Below is a small trained network, with its code and all its weights. Each question gives an input and a target symbol and asks what happens when units are switched off, that is, made to give their printed mean instead of their output.

import numpy as np


def w(rows, s, z=0):
    codes = np.array(rows[::2]) - 128.0
    scale = np.full(codes.shape[1], s)
    scale[-1] = z or s
    return codes * scale


def norm(h):
    return h / np.sqrt((h * h).mean(-1, keepdims=True) + 1e-5)


def softmax(a):
    e = np.exp(a - a.max(-1, keepdims=True))
    return e / e.sum(-1, keepdims=True)


def log_softmax(a):
    a = a - a.max(-1, keepdims=True)
    return a - np.log(np.exp(a).sum(-1, keepdims=True))


def net(x, mask):
    ids = ['αβεζηθξπστψω'.index(c) for c in x.split()]
    T = len(ids)
    res = E[ids] + P[:T]
    u = 0
    for l in range(3):
        r = norm(res)
        for j in range(2):
            rows = slice(3 * j, 3 * j + 3)
            q, k, v = (r @ M[l][rows].T for M in (Q, K, V))
            z = softmax(np.where(np.tri(T) > 0, q @ k.T / 3**0.5, -1e9)) @ v
            o = O[l][rows]
            res = res + np.where(mask[u + j], z, o[:, -1]) @ o[:, :-1]
        u += 2
    return log_softmax(norm(res)[-1] @ U[:, :-1].T + U[:, -1])


Q, K, V, O = {}, {}, {}, {}
E = w([
[112,89,105,76,150,117,114,93,82,150,83],'α',
[172,185,72,82,187,107,94,161,110,186,83],'β',
[73,84,138,93,42,118,102,23,167,84,163],'ε',
[169,157,131,55,172,166,99,146,170,192,127],'ζ',
[186,187,175,153,140,89,88,100,193,98,82],'η',
[115,102,108,81,154,161,19,153,118,149,108],'θ',
[134,188,195,86,133,130,110,167,151,248,17],'ξ',
[252,122,77,60,130,115,144,136,199,65,21],'π',
[175,105,155,167,133,105,179,116,83,176,58],'σ',
[133,170,113,140,61,162,69,104,132,212,161],'τ',
[118,186,76,122,117,170,156,240,153,95,113],'ψ',
[92,167,130,37,242,176,99,127,114,103,138],'ω',
],0.019)
P = w([
[92,187,112,93,140,107,126,174,131,144,97],'0',
[79,114,81,1,160,81,58,54,171,199,115],'1',
[90,120,120,195,133,130,129,152,139,120,143],'2',
[153,140,120,133,112,170,95,117,92,105,98],'3',
[81,92,131,77,150,130,62,27,183,190,69],'4',
[103,116,127,187,105,132,175,149,128,114,159],'5',
[186,138,143,118,94,182,82,104,83,93,117],'6',
],0.019)
Q[0] = w([
[254,196,143,82,23,228,80,146,111,80,47],'0.h0',
[84,183,153,64,199,99,103,218,142,186,127],'0.h0',
[87,189,133,64,69,99,66,115,80,96,35],'0.h0',
[28,63,32,137,231,86,112,125,216,219,125],'0.h1',
[85,70,188,74,203,82,143,52,188,126,99],'0.h1',
[201,112,161,102,159,116,27,157,179,224,54],'0.h1',
],0.0079)
K[0] = w([
[211,130,142,108,92,85,121,78,207,37,97],'0.h0',
[134,143,99,92,197,191,92,161,163,195,100],'0.h0',
[127,169,113,124,54,170,53,110,112,38,78],'0.h0',
[33,132,49,167,218,232,129,98,93,148,106],'0.h1',
[22,120,137,82,235,211,167,2,169,132,63],'0.h1',
[206,145,130,174,169,186,59,134,155,147,76],'0.h1',
],0.0094)
V[0] = w([
[85,177,69,182,107,147,90,225,191,165,146],'0.h0',
[93,113,95,117,147,105,83,84,200,104,100],'0.h0',
[134,188,100,113,144,45,70,81,114,140,113],'0.h0',
[73,37,114,85,153,151,107,153,167,191,70],'0.h1',
[210,161,23,110,62,82,101,176,128,159,120],'0.h1',
[196,104,85,54,43,3,102,140,171,178,218],'0.h1',
],0.0072)
O[0] = w([
[136,186,2,132,158,136,150,143,131,115,155,202],'0.h0',
[71,116,188,64,79,79,162,157,55,105,101,234],'0.h0',
[61,110,90,136,169,128,136,40,30,140,116,254],'0.h0',
[127,123,131,204,82,67,105,210,116,109,10,250],'0.h1',
[121,66,65,190,201,178,143,149,146,87,85,187],'0.h1',
[79,97,195,186,206,196,103,145,205,159,44,51],'0.h1',
],0.0095,0.0051)
Q[1] = w([
[157,71,139,42,178,48,143,203,195,126,132],'1.h0',
[212,154,114,137,103,194,117,69,103,119,113],'1.h0',
[90,187,120,106,91,178,206,216,126,135,140],'1.h0',
[162,157,126,50,148,204,97,77,41,97,122],'1.h1',
[164,93,159,106,111,216,101,106,109,121,129],'1.h1',
[62,56,81,70,82,67,136,137,143,254,166],'1.h1',
],0.0093)
K[1] = w([
[232,99,70,80,179,33,147,252,87,119,64],'1.h0',
[68,149,206,104,105,125,189,1,132,158,143],'1.h0',
[75,229,75,99,58,154,176,151,138,179,115],'1.h0',
[104,161,154,84,82,126,106,13,219,48,124],'1.h1',
[173,97,204,86,94,162,120,24,183,175,60],'1.h1',
[64,122,83,77,102,100,68,201,79,253,160],'1.h1',
],0.0091)
V[1] = w([
[201,149,156,157,85,179,137,162,77,71,61],'1.h0',
[163,141,102,93,221,223,148,214,75,136,115],'1.h0',
[51,167,199,179,119,85,30,119,98,101,178],'1.h0',
[75,96,73,93,57,201,161,251,140,84,107],'1.h1',
[74,117,128,153,84,91,87,141,229,36,123],'1.h1',
[182,105,113,110,150,162,126,202,3,118,59],'1.h1',
],0.007)
O[1] = w([
[130,124,50,142,94,53,152,92,81,107,180,140],'1.h0',
[185,51,108,131,71,118,60,129,99,136,253,195],'1.h0',
[134,99,123,124,150,222,70,172,141,150,151,111],'1.h0',
[91,100,150,119,192,204,117,163,189,195,99,183],'1.h1',
[73,199,150,75,110,164,118,84,107,88,37,111],'1.h1',
[94,60,181,121,196,89,11,164,151,167,237,254],'1.h1',
],0.0076,0.0061)
Q[2] = w([
[134,188,178,78,174,135,98,184,23,96,163],'2.h0',
[190,122,146,170,137,149,133,170,70,79,82],'2.h0',
[229,148,171,134,144,217,63,116,90,166,145],'2.h0',
[195,63,138,91,184,154,135,63,149,125,97],'2.h1',
[190,105,121,80,120,191,8,86,75,100,100],'2.h1',
[158,115,148,87,127,209,142,167,49,111,166],'2.h1',
],0.012)
K[2] = w([
[127,184,146,111,138,79,9,81,114,117,97],'2.h0',
[163,179,153,181,183,80,145,126,109,114,101],'2.h0',
[189,175,158,160,156,180,58,100,106,131,157],'2.h0',
[191,115,132,191,120,135,69,101,140,79,123],'2.h1',
[189,140,154,134,96,141,77,24,198,57,99],'2.h1',
[145,96,153,64,139,110,122,125,189,7,108],'2.h1',
],0.012)
V[2] = w([
[77,136,162,101,109,173,147,54,151,47,204],'2.h0',
[136,131,54,70,194,139,127,20,164,146,105],'2.h0',
[133,79,83,123,83,158,184,205,48,2,117],'2.h0',
[41,218,140,175,147,155,68,116,67,117,192],'2.h1',
[181,192,143,93,191,117,159,168,125,82,100],'2.h1',
[96,183,73,84,187,51,150,52,239,70,88],'2.h1',
],0.0091)
O[2] = w([
[78,152,85,93,155,111,75,188,91,149,119,2],'2.h0',
[75,108,112,134,33,126,184,149,49,117,115,186],'2.h0',
[121,49,73,128,171,105,133,133,217,112,72,70],'2.h0',
[132,171,166,107,161,98,181,14,237,54,135,173],'2.h1',
[146,73,127,176,155,107,92,72,120,204,198,102],'2.h1',
[250,128,153,103,94,158,77,108,83,92,168,139],'2.h1',
],0.011,0.0089)
U = w([
[111,78,75,112,133,124,66,162,243,75,64,43],'α',
[201,186,62,121,115,147,101,187,202,112,141,252],'β',
[105,212,146,148,103,188,181,102,144,80,22,152],'ε',
[78,129,174,88,164,113,41,122,179,108,185,134],'ζ',
[83,153,169,191,141,189,86,97,136,235,154,212],'η',
[102,117,65,190,231,139,170,88,38,155,119,68],'θ',
[188,174,102,38,98,113,156,84,34,127,151,55],'ξ',
[22,136,73,170,82,175,173,101,132,109,150,137],'π',
[175,66,179,149,101,7,150,164,121,99,116,120],'σ',
[158,64,148,126,88,158,58,205,79,139,135,157],'τ',
[196,175,234,208,165,127,113,78,151,145,106,143],'ψ',
[46,110,203,218,152,68,195,152,74,150,75,69],'ω',
],0.012,0.0041)

Each question gives the input, a string of symbols that net reads in full, and the target symbol t.
The units are the heads (3 rows each of Q, K, V and O). Each row of codes is followed by its name. A weight is (code - 128) times the scale printed after its matrix; where a second scale follows, it is the last column's (O and U).
mask holds one flag per head, layer by layer. A switched-off head (its flag False) gives its mean, the last column of its rows in O, instead of its output. The means were averaged over made-up inputs and are rounded, as every weight is.
A unit's drop is (log p(t) with every unit on - log p(t) with that unit switched off) / (log p(t) with every unit on - log p(t) with every unit switched off).
The circuit of an input: a set's keep is (log p(t) with only the set's units on - log p(t) with every unit switched off) / (log p(t) with every unit on - log p(t) with every unit switched off). Starting from all 6 units, units are removed one at a time, each time the one whose removal leaves the highest keep (on an exact tie, the one counted first), for as long as the keep stays at least 0.8.
units of the circuit, in order: the units of the circuit, biggest drop first
most important unit: the unit with the biggest drop
which heads matter: for each layer, one digit per head in row order, 1 if its drop is at least 0.15 and else 0, layers parted by /
drop when u is switched off: that unit's drop, to one decimal
input τ ζ θ ω ε ω ω, target ε: most important unit -> 1.h1
input π β ψ ω ζ, target ξ: which heads matter -> 01 / 00 / 00
input ψ ζ ψ ω, target ζ: units of the circuit, in order -> [1.h1, 0.h0]
input ξ ξ ψ η β, target α: which heads matter -> 01 / 00 / 10
input θ π ω τ ω τ ξ, target τ: which heads matter -> 00 / 00 / 01
input ξ π ε, target ζ: which heads matter -> 10 / 00 / 10
input τ ξ β σ ξ π ζ, target τ: which heads matter -> 00 / 00 / 01
input ω ω η η ζ, target ψ: which heads matter -> 01 / 10 / 01
input ω ε ξ ψ ψ, target α: which heads matter -> 11 / 00 / 10
input β ψ ψ θ ε τ, target η: units of the circuit, in order -> [0.h1, 2.h0]
input τ β ε η π β η, target ξ: units of the circuit, in order -> [0.h1, 2.h0]
input ψ ζ β ψ, target β: which heads matter -> 10 / 00 / 00
input ω τ ψ ζ, target η: units of the circuit, in order -> [2.h1, 0.h0]
input ψ ζ σ α, target ω: units of the circuit, in order -> [2.h1, 0.h0]
input ε η α, target σ: units of the circuit, in order -> [0.h1]
input θ ζ β ω β ω ω, target ζ: which heads matter -> 00 / 01 / 00
input ξ β ψ η τ π, target α: which heads matter -> 00 / 00 / 10
input ω σ η ω η α, target σ: which heads matter -> 10 / 01 / 00
input α ω σ α, target ω: units of the circuit, in order -> [0.h0, 2.h1]
input π ζ α ψ ζ θ β, target τ: units of the circuit, in order -> [2.h1]
input ω ξ β ω ε τ ψ, target ε: which heads matter -> 10 / 11 / 00
input ξ σ ξ τ τ α ζ, target η: which heads matter -> 10 / 00 / 01
input ψ ω η τ ψ ψ ψ, target ξ: which heads matter -> 01 / 00 / 01
input ψ ψ ζ θ ε ψ σ, target ε: which heads matter -> 00 / 10 / 00
input ω ε σ ζ, target ε: drop when 0.h0 is switched off -> -0.1
input ξ η η, target ε: drop when 1.h0 is switched off -> 0.3
input ω ω η ψ, target ξ: units of the circuit, in order -> [0.h1]
input σ ω ξ β, target θ: drop when 1.h1 is switched off -> 0.0
input α ψ ω α θ, target ξ: drop when 0.h1 is switched off -> 0.9
